Here is a tiny trained network, its code and every weight. The questions are about switching its units off for an input and a class, where a switched-off unit gives its printed mean instead of its output.

import numpy as np


def w(rows, s, z=0):
    codes = np.array(rows[::2]) - 128.0
    scale = np.full(codes.shape[1], s)
    scale[-1] = z or s
    return codes * scale


def f(y):
    return y / 2 * (1 + np.tanh(0.7978845608 * (y + 0.044715 * y**3)))


def log_softmax(a):
    a = a - a.max(-1, keepdims=True)
    return a - np.log(np.exp(a).sum(-1, keepdims=True))


def net(x, mask):
    res = np.array(x, float).reshape(1, 6) / 4 @ E
    y = f(res @ A[0][:, :-1].T + A[0][:, -1])
    res = res + np.where(mask, y, B[0][:, -1]) @ B[0][:, :-1]
    return log_softmax(res[-1] @ U[:, :-1].T + U[:, -1])


A, B = {}, {}
E = w([
[95,255,118,70],'x0',
[111,141,249,177],'x1',
[127,126,128,128],'x2',
[215,90,176,54],'x3',
[133,129,127,129],'x4',
[141,135,126,134],'x5',
],0.0099)
A[0] = w([
[88,123,199,158,149],'n0',
[61,144,84,210,254],'n1',
[122,127,130,150,135],'n2',
[131,155,85,72,137],'n3',
[132,203,172,35,96],'n4',
[136,94,168,157,128],'n5',
[149,50,62,153,147],'n6',
[122,134,126,150,133],'n7',
[165,70,26,68,121],'n8',
[113,106,127,174,153],'n9',
[125,152,83,62,127],'n10',
[154,30,19,141,162],'n11',
[104,247,236,114,72],'n12',
[124,184,94,112,133],'n13',
[130,168,88,107,124],'n14',
[162,92,187,207,87],'n15',
[182,95,190,8,193],'n16',
[112,100,157,199,139],'n17',
[149,180,44,117,139],'n18',
[129,154,78,54,146],'n19',
],0.015,0.0074)
B[0] = w([
[181,183,122,166,197],'n0',
[33,249,140,147,250],'n1',
[115,141,121,144,138],'n2',
[73,62,119,136,184],'n3',
[113,129,35,106,206],'n4',
[171,133,143,176,172],'n5',
[171,199,139,86,205],'n6',
[117,141,115,136,137],'n7',
[132,152,45,75,228],'n8',
[126,149,104,155,167],'n9',
[84,70,114,155,186],'n10',
[133,193,157,32,240],'n11',
[151,196,157,3,225],'n12',
[85,88,166,129,176],'n13',
[100,82,160,140,167],'n14',
[175,101,141,214,197],'n15',
[252,44,118,121,254],'n16',
[159,155,90,185,191],'n17',
[65,68,186,156,199],'n18',
[51,55,107,135,200],'n19',
],0.034,0.013)
U = w([
[105,211,168,72,225],'0',
[230,92,145,20,226],'1',
[55,122,187,171,91],'2',
[169,30,82,107,3],'3',
[148,184,126,239,80],'4',
[255,43,241,191,88],'5',
],0.0059,0.0039)

Each question gives the input, the list of numbers given to net, and the class t.
The units are the neurons (one row each of A and B). Each row of codes is followed by its name. A weight is (code - 128) times the scale printed after its matrix; where a second scale follows, it is the last column's (A, B and U).
mask holds one flag per neuron, in row order. A switched-off neuron (its flag False) gives its mean, the last column of its row in B, instead of its output. The means were averaged over made-up inputs and are rounded, as every weight is.
A unit's drop is (log p(t) with every unit on - log p(t) with that unit switched off) / (log p(t) with every unit on - log p(t) with every unit switched off).
The circuit of an input: a set's keep is (log p(t) with only the set's units on - log p(t) with every unit switched off) / (log p(t) with every unit on - log p(t) with every unit switched off). Starting from the 12 units with the biggest drops (on a tie, the unit counted first), units are removed one at a time, each time the one whose removal leaves the highest keep (on an exact tie, the one counted first), for as long as the keep stays at least 0.8.
circuit, biggest first: the units of the circuit, biggest drop first
k most important neurons: the k neurons with the biggest drops, biggest first
drop of u: that unit's drop, to one decimal
input [0,8,-4,3,1,-7], class 5: circuit, biggest first -> (n15)
input [1,-4,-4,-4,-8,-2], class 2: circuit, biggest first -> (n12, n18)
input [3,0,-8,5,-1,-1], class 3: circuit, biggest first -> (n11, n6)
input [1,8,-6,2,3,5], class 1: 3 most important neurons -> (n12, n18, n1)
input [-7,1,5,6,7,-2], class 5: 3 most important neurons -> (n15, n12, n5)
input [-5,1,-8,-4,-8,-4], class 4: 2 most important neurons -> (n12, n17)
input [-6,7,2,0,7,-3], class 4: 2 most important neurons -> (n16, n17)
input [7,1,4,7,-1,-1], class 1: 2 most important neurons -> (n12, n16)
input [0,8,1,-7,3,-1], class 4: 2 most important neurons -> (n17, n11)
input [0,6,-4,-6,-7,-7], class 4: 3 most important neurons -> (n11, n17, n0)
input [-8,1,3,-4,-4,-3], class 4: 3 most important neurons -> (n15, n12, n17)
input [1,7,-8,1,-8,8], class 1: 2 most important neurons -> (n12, n1)
input [0,5,-2,-8,1,-7], class 4: 3 most important neurons -> (n11, n17, n0)
input [4,5,-8,2,-8,2], class 1: circuit, biggest first -> (n1)
input [8,2,6,8,-8,0], class 1: drop of n12 -> 6.4
input [-7,8,-3,2,6,4], class 5: drop of n1 -> 0.1
input [-8,-3,2,-1,1,-2], class 0: drop of n16 -> 0.6
